Each row of numbers stands for one element and depends on some of the facts below. Use the named rows to name the rest.

Some facts about the elements:
baligrum Ω:raskek ξ:kagos κ:810 Ψ:e
balir Ω:vaka,vegu κ:345 Ψ:c
basul ξ:drigrigas κ:345 Ψ:b
brebrel Ω:vukir,zoklok ξ:nuram,bukle κ:829 Ψ:a
brezuval Ω:vukir κ:207 Ψ:c
briklil Ω:trekur κ:829 Ψ:c
bubre ξ:rasom,ruzitror κ:810 Ψ:a
bukle ξ:rofle,stinekla κ:207 Ψ:a
dapo κ:810 Ψ:b
dege Ω:trekur ξ:nusti,rofle,raskek,kebren,vaka κ:207 Ψ:a
denos Ω:muplok ξ:plede,rupa κ:810 Ψ:a
desir Ω:brezuval,vaka ξ:taba,nodrok κ:829 Ψ:d
detra Ω:pidraskom ξ:druklo κ:810 Ψ:a
dovol ξ:taba,detra,rasom κ:810 Ψ:c
drebol ξ:taba κ:829 Ψ:a
dregritro Ω:vabim,stepu κ:829 Ψ:d
drepu Ω:raskek,stinekla,stepu ξ:nuram,rogrim,rupa,vostagrik κ:810 Ψ:b
drigrigas ξ:gogadri,traskem κ:207 Ψ:b
driron Ω:drubrar,vukir κ:345 Ψ:b
driror ξ:mutril κ:345 Ψ:d
drofom κ:810 Ψ:a
drubrar Ω:fivites,vukir κ:829 Ψ:b
drudru Ω:rupa ξ:sizur κ:829 Ψ:e
druklo Ω:brebrel,vife,fivites,sisurem,desir,vukir,muplok κ:810 Ψ:c
dufiti Ω:pleskikla ξ:sogrim,bukle,keze κ:810 Ψ:c
fivites Ω:vabim,sustir,stepu ξ:rupa,granum κ:810 Ψ:b
flaplem ξ:griren κ:829 Ψ:a
flesten Ω:vukir κ:810 Ψ:a
flibu Ω:nuram κ:810 Ψ:a
flisun Ω:vukir,stepu κ:810 Ψ:a
fuplik ξ:gube κ:345 Ψ:b
futron Ω:grakiskul,vesinur κ:345 Ψ:b
fuvam ξ:nuram,griren κ:345 Ψ:a
gogadri ξ:grarin κ:829 Ψ:a
grakiskul Ω:vukir,vaka κ:810 Ψ:d
granum ξ:grarin κ:345 Ψ:c
grarin ξ:sisurem,tabro,vostagrik κ:207 Ψ:b
grestos ξ:mutril,nuram,drofom κ:810 Ψ:a
griren ξ:ruzitror κ:810 Ψ:a
grosik ξ:tadu κ:345 Ψ:e
gube ξ:mutril,tabro κ:810 Ψ:d
guto ξ:ruzitror,rupa κ:810 Ψ:a
kagos κ:345 Ψ:a
kapir ξ:sizur κ:829 Ψ:a
kebren ξ:skivufil κ:810 Ψ:c
kefluk Ω:drubrar ξ:kapir κ:810 Ψ:a
keze ξ:guto κ:810 Ψ:a
klegik ξ:basul κ:810 Ψ:c
klezim Ω:kefluk,stepu κ:207 Ψ:b
kloban Ω:plede,vukir,plufiku ξ:fuplik,baligrum,plustis κ:345 Ψ:d
klobel Ω:sustir,vesinur ξ:mutril,plagas κ:829 Ψ:a
klofimis ξ:guto κ:207 Ψ:c
konis ξ:drepu,vostagrik κ:829 Ψ:a
ladrus Ω:desir,vukir,plufil ξ:trogri κ:207 Ψ:c
losiman Ω:vaka κ:810 Ψ:c
lupel Ω:drubrar,vife,sustir,stinekla κ:810 Ψ:d
luse ξ:flaplem,drepu,guto κ:810 Ψ:a
makezak ξ:skogran,ruzitror κ:810 Ψ:c
maskun ξ:gogadri κ:810 Ψ:c
meplu ξ:flaplem,ruzitror κ:207 Ψ:b
miflor ξ:klofimis,traskem,denos κ:810 Ψ:a
muplil Ω:skerestol,rimil κ:345 Ψ:d
muplok Ω:vegu κ:829 Ψ:c
mutril ξ:rupa κ:810 Ψ:c
muvak ξ:keze κ:207 Ψ:a
nodrok Ω:flesten ξ:zeklo κ:207 Ψ:a
nuram Ω:desir,vabim κ:345 Ψ:a
nusti ξ:maskun κ:810 Ψ:b
nuzum Ω:dufiti,stinekla κ:345 Ψ:e
peflasek Ω:vaka κ:207 Ψ:d
pidraskom Ω:vukir ξ:zovo κ:810 Ψ:b
pimas Ω:trekur,vukir κ:810 Ψ:b
plagas κ:207 Ψ:b
plede ξ:tabro κ:829 Ψ:c
pleskikla ξ:skiganu,guto κ:829 Ψ:a
plufiku Ω:pidraskom,vukir ξ:rogrim κ:810 Ψ:a
plufil Ω:pleskikla,vukir κ:810 Ψ:b
plustis Ω:trekur,vukir ξ:taba,traskem κ:810 Ψ:b
potro Ω:kefluk,voge ξ:makezak κ:829 Ψ:a
pudan Ω:vaka ξ:vostagrik κ:810 Ψ:e
puziska Ω:sisurem,vukir,muplok κ:207 Ψ:e
raskek Ω:losiman ξ:nuram κ:345 Ψ:a
rasom ξ:nusti,tadu κ:810 Ψ:c
ratik ξ:luse,ruzom κ:345 Ψ:d
reklis ξ:zeklo,drebol κ:810 Ψ:e
renurur κ:829 Ψ:d
retras ξ:fuplik κ:829 Ψ:a
rimil Ω:vabim,vukir κ:810 Ψ:e
rofle ξ:retras κ:345 Ψ:e
rogrim ξ:vife,guto κ:810 Ψ:a
rupa Ω:driron κ:207 Ψ:a
ruzitror κ:810 Ψ:c
ruzom Ω:sabruk,lupel,vukir,stepu ξ:flaplem,ruzitror,dapo κ:810 Ψ:b
sabruk Ω:vukir,stinekla ξ:drepu κ:829 Ψ:a
sagel Ω:kefluk,voge,desir,lupel,potro,losiman κ:345 Ψ:e
silatro ξ:skivufil,zovo,ruzitror κ:810 Ψ:a
sisurem ξ:dapo κ:207 Ψ:d
sizur Ω:fivites,pidraskom,flesten κ:345 Ψ:d
skerestol Ω:pidraskom,pimas,brezuval,zoklok κ:829 Ψ:a
skeril Ω:sabruk,nusti,flesten,vukir κ:345 Ψ:a
skiganu Ω:trekur ξ:drebol κ:207 Ψ:a
skivufil κ:829 Ψ:a
skogran ξ:vife,fuvam κ:207 Ψ:c
skoskil Ω:pimas,vukir,vegu κ:345 Ψ:c
skupus Ω:fivites,grakiskul κ:810 Ψ:b
sogrim κ:207 Ψ:a
stepu ξ:renurur,driron,ruzitror κ:345 Ψ:b
stinekla ξ:skivufil κ:207 Ψ:c
stokul Ω:vife,lupel ξ:kebren,tabro κ:829 Ψ:d
sustir Ω:vabim,vukir κ:207 Ψ:c
taba ξ:ruzitror κ:829 Ψ:b
tabro ξ:nuram κ:345 Ψ:a
tadu ξ:ruzitror,drofom κ:829 Ψ:a
tagra Ω:brezuval,rimil κ:810 Ψ:a
talis ξ:nusti,vife,ruzitror κ:810 Ψ:d
taruk Ω:flibu,nodrok,vaka κ:829 Ψ:c
tebom ξ:sabruk,klofimis κ:810 Ψ:e
tidofes Ω:stepu ξ:rofle κ:345 Ψ:b
tiral Ω:baligrum κ:810 Ψ:b
togoflur ξ:muvak κ:345 Ψ:a
toplifler Ω:baligrum,voge ξ:plagas κ:345 Ψ:e
traskem κ:810 Ψ:e
trekur ξ:skoskil,driron,plufiku,plagas κ:207 Ψ:a
trogri Ω:vife,plufil ξ:mutril,flaplem,grarin,guto κ:829 Ψ:c
troklum ξ:basul κ:345 Ψ:b
tropim ξ:fuplik κ:810 Ψ:a
trorubrus ξ:sisurem,grestos,drebol,plufil κ:810 Ψ:e
truza Ω:briklil,trekur κ:810 Ψ:c
vabim ξ:skogran κ:207 Ψ:a
vaka Ω:trekur,vabim ξ:nuram,tiral κ:207 Ψ:c
vegu ξ:retras κ:829 Ψ:e
vesinur Ω:losiman κ:207 Ψ:d
vife ξ:ruzitror κ:345 Ψ:d
viflem ξ:tabro κ:810 Ψ:a
voge Ω:trekur,vukir κ:345 Ψ:c
vomos ξ:plede,vostagrik κ:207 Ψ:a
vostagrik ξ:nuram,vife,rogrim,ruzitror,rupa κ:345 Ψ:a
voze ξ:tebom κ:345 Ψ:b
vukir κ:829 Ψ:a
zeklo ξ:skivufil κ:829 Ψ:a
zikle Ω:skerestol,grakiskul,vukir ξ:silatro κ:810 Ψ:a
zoklok Ω:flesten,stinekla κ:345 Ψ:b
zovo κ:810 Ψ:d

Some elements and their rows:
renurur: [ 14 -14  -8  -4 -25  20   6 -25  -4 -40 -20 -19  -2 -16  -8   2 -37   0
 -14  60  42  18   0  -8  23   9 -17  11   5   6 -13  20  11  27   3 -10
  -3 -18   4]
zoklok: [  6 -10 -17 -12  14  21  11  -2   4  -6  -5  -4  -8 -25   4   6  -7 -43
 -41   2  -9  20   5  -5 -11  -1  -5   8   7   2  20 -10 -14   8  -3  11
  -6 -13 -13]
maskun: [ 13  36  31   2  -9 -39   9  -2   0  31  15 -21  28 -24 -16  18  24 -55
  15  -7 -20  18   8   3 -24  -3  24   1 -28  -6  -8   2  -5 -15   9  29
  23 -10 -30]
drebol: [ 19   8  -1   8 -32   4   6  -2  -1 -23  -8  -7   3  19  -6 -31 -13  59
  -4  13  25 -30 -17 -12  10  14  -8   0   0   0 -16  26  26  27   3 -15
   5   9  36]
drubrar: [  9 -10   4 -17 -13   8  12 -23   3 -63   6  -5 -24  -3 -21   2 -47 -17
 -39  43  14  -2  -7   5  -1  -3 -15  30  30   3  -8   6   1  43  17  -2
   6 -10 -15]
stokul: [ -6 -12 -10   6 -18  11  -4 -31  -8 -25   6  -9 -34   7 -22  17 -37 -10
 -14  32  19   5  -3  -5   3   6 -16  22  22  10  -1  22   4  48  18 -27
 -24   0   0]
lupel: [-11  -1 -10  -4  42   3 -10 -22  -4   5  18   7 -20 -50  11  34 -14 -37
   5  14 -27  25   8  16  -3 -18   5   6 -16  -3   3  -6 -14 -17  -4  21
   8 -10  10]
makezak: [ 21  18  26  -3 -19 -43   6   0   8  14  12 -12  38 -38 -18  13  35 -46
  17  -9  -9  23  12   4 -18  -5  30  -5 -31   3 -10  -4   5 -20  16  23
  22 -13 -33]
sisurem: [  6  -7   1  -3 -17  24  -1 -16  -3  -7 -16 -12  14  -6  -5  10 -21 -30
  -6  42  18  18   1 -14  21  10 -15  14  12   0  -3   0  -4   8  -2  -6
 -23 -16   6]
sogrim: [  2  10   0  10  -8   7   8  13  -1  12  -8  -5   7  21   2 -27  -4  27
  -6   0   6 -30 -18 -13  13   4  -4   4  -5  -8  -9   9   1   3  -9   2
 -13  17  28]
brebrel: [ -2  -6  -3   7 -22  -3  -5   4  10 -37   9  17 -20  61 -25 -23 -13  67
 -12   4   2 -29 -11  10   3   4  -6  11  27   6  -6  10  19  40   6 -37
  -4  28  17]
futron: [  8 -12 -21  -8  18  19   9   0  -1  -9 -14  -7 -13 -27   3   6 -16 -46
 -40   3  -1  20  10  -4 -11   0  -9   6   2   4   9  -5 -15  11 -12   6
  -4 -16 -21]
ruzom: [  2  -8  10  -8  14  -8 -14 -21   3  -8  11   8   5 -15  -4  38  23 -32
  19   5 -18  37  17  15  -2 -15  17  -3 -10   1  10 -22   0 -16   6   6
   2 -13  -9]
zeklo: [ 17   0 -11   7 -39   3   5   1   6 -20  -6  -6  -5  16  -8 -31 -15  61
  -5  10  20 -28 -10 -11  11  10 -11  -1  -6   0 -11  32  20  32   2 -18
   1  14  42]
granum: [ 17  20  19  -9 -33 -10  20  10   3  23 -10 -31  35   5 -13  -3  26 -56
 -36  -7   5  18  -4  -5 -26  18  15  10   9   9   5  -7  -1   9   5  11
   0  -8 -56]
bukle: [ -4   1   0  14 -16   5  -1  15   3  12  -2   3  -1  35  -3 -22   1  28
  -2 -12   1 -26 -14 -19   8   6  -6  -1  -6  -7   4   9   4   6  -3  -6
 -13  23  27]
raskek: [  1  -7 -26   6  21  11  -4  22  -3  25 -13  -2  -3  35   2  -8  24  28
 -12 -33  -4 -11 -16 -11  -8   8   4  -6   9   2  11   0  20  10 -16 -12
 -11  16  19]
plede: [ 18  35  38  -6 -48 -16  22 -20  -6 -15   0 -45  21   5 -29  -3  -8 -25
 -30  28  30 -10  -8  -3 -14  20   3  31  15  10 -16  23  11  45  18   7
   5  -5 -49]
flesten: [-21   2   4  -8  31 -21  -5  12   9  -6  19  30  -7  11  11 -11  13  30
   9 -12 -39 -18  -2  26  -2 -24  11  -8   1 -15  -4 -29  -6 -27 -14  14
  34   9  21]

Rows to name:
No name comes twice in this set of rows, the named rows included.
[  0  24  23   2   4 -43   5  -2   3  29  34  -3   3 -17 -30  23  31 -55
   3 -32 -26  11  11   7 -35 -10  27   3 -26  -2   1  -1  -4 -10  18  22
  15   7 -41]	dufiti
[  9 -25 -14   3 -16  -3  -3  -1  -2 -33  -3   8  -7  18 -10 -19   2  74
  -7   1  32 -21 -33  -5  10   5   0   5   3  16 -13  15  34  30  23 -26
  -3  15  19]	potro
[-30 -29 -16  10  56   2 -33  11 -22  11  -2  39 -17   8  25  29  -8  41
  73 -11  10  -7  33  12  27  -6 -11 -26  11   8  22   2   3 -33 -29 -11
 -12  -3  22]	pudan
[-15 -35 -30  -5  24  33  -8   2  -4 -45 -13  42 -34  16  24  -7 -41  46
  -2   8   2 -20   1  -2  35 -10 -32   3  19  -3  23  -9 -23   0 -21 -12
 -24   8  33]	puziska
[-14  -2 -16   7  -6   4  -2  24   7  25   1   1   1  15   7 -32  14  18
 -15 -29  -1  -7  -8   5  -8  10  -3 -13   6   6   7  -9   1  -2  -1 -17
 -11   4  14]	togoflur
[ 13   2   2   4 -28   0   7  -9   2 -26 -21 -12  19  19  -2 -28  -4  68
   6  29  39 -24 -24   1  16  14  -7   4   7   8 -18  17  36  24   3 -23
   0   6  23]	flaplem
[ -7 -10 -17  -6   9   6   3  29  14  -3  -4   9  -1  23  11 -33  11  27
 -24 -18 -14 -18 -16   7  -1  -3  -1  -2  10  -2   6 -21  -2   0  -9  -2
   8  10   9]	skeril
[ 12  25  36  -9 -36 -13  19  -3  -3   5  -5 -37  35   1 -24  -7  11 -50
 -34  10  18   1 -17 -14 -10  14  10  28   4   7 -10  -3   0  11  13  19
  -1  -2 -60]	klofimis
[-16  -6 -22  24  -4  33 -12 -19  -9 -38  -1  21 -46  17  15 -11 -59  59
  17   9  19 -30  12   1  27   8 -45   5  20   4  18  37 -18  36 -10 -30
 -40   8  38]	vegu
[  8 -13 -21   7  -6   7  -5  20  12 -10  -2  12  -3  22  -7 -12   3  34
 -10 -18  -3 -24 -20 -19   8  -3  -3  -5  -7  -4  -1   0  19  12  -2  -4
  -8  27  39]	nodrok
[ 12   6  11 -15 -11  19   7 -15  -4 -14 -18 -23  20 -14   5   3 -22 -32
 -17  46  28   9  -4 -12  17   9 -14  17  12   4  -4   0  -9   6  -6  15
 -11 -16 -13]	plagas

The same elements again, as new rows of numbers:
Known rows:
vesinur: [-25 -13  -1   6  24  17  19  -8 -34 -11 -16  -3 -13]
retras: [-24 -30  -4 -40 -42   4  10   0  -2 -17 -38   8  -8]
skeril: [-52 -35 -26   3  -9   4  21  -4 -29 -12 -22   5  21]
pimas: [  3  -3 -19 -14 -13  -3  12 -11 -21   5  -3   2 -44]
stepu: [ 15   5   7  -4  22  20  37  -5 -13 -26  -5   4 -23]
vegu: [ -6 -22  10 -34  -8  13   5   9  13 -29  -8  -2 -61]
pudan: [ 18 -32   7  11  -4  14   8  -3  -4 -11  -8  -5  -3]
skiganu: [-37 -20 -11  -9 -14  19  28 -12 -21 -13  11  -8  32]
vukir: [-24  -1 -28 -13 -20  -3  37  -6  15 -35 -33   6 -65]
silatro: [  4 -28  -9 -13 -19  11   0 -11 -18 -20 -40   5  39]
trorubrus: [ 25 -24  18 -14   4  28  -1  -5  -7 -25 -23   7  -4]
driron: [-12  -6  -2  -3  18  -1  15   5 -53  -4   5 -17  11]
futron: [-20 -20  -6 -11  22   5   9   3 -41  -4  -9   4  10]
rogrim: [ 12 -33  -6  11 -40  10  26  -6 -15  -5 -37   5   9]
luse: [ 17 -20  -5 -11 -31  20  13  -6  -8 -20 -26   7  42]
drudru: [-23 -47   0 -27  -1   4   2   8   8 -24 -25   6 -47]
fivites: [ 28 -15  -8  -5  -4   8  19  -8 -12  -7   0   7 -12]
taba: [  4  -8  23 -53 -32   3   6  15 -19  -9   3  -5 -18]
gogadri: [-13 -31  -2 -23 -49   3  22   5   4 -12 -30   5  -6]

Name these rows:
No name comes twice in this set of rows, the named rows included.
[-34 -40 -27 -18 -27 -14  14   4   1 -15 -37  12  -9]	skerestol
[ 45  15  14   8  -2 -14  19   5 -80  30 -17  -3 -17]	ruzitror
[-19  -6 -11   2  19  24  36 -19  -5 -42 -24   5  18]	trekur
[ -8 -40   0 -31 -40  16  23   5  20 -22 -25  12   6]	konis
[-38 -37 -22 -41 -42  -1  20  -3   8 -13 -46  19 -27]	kapir
[ 15  20   1  -4  36  14  41  -3 -58  -4  -1   9 -43]	stinekla
[ 24  10 -12 -16  -4  -5  27  -7 -33  13  -4  17 -62]	losiman
[ -9 -21  15 -31 -24   3  -1  18  -8 -15 -18  -5 -28]	renurur
[-37 -15 -14  -2  -5  13  19 -17 -26 -21  -7  -6  29]	nodrok
[ 10 -10   7 -20  31  15  23   6 -45   7  37   0  21]	ladrus
[  0 -16 -18  -9  -5  -5   3  -6 -31  -1 -18   6 -12]	skupus
[ 23  -7  -9 -21  11  -7   4  -4 -49  14 -13  17 -25]	truza

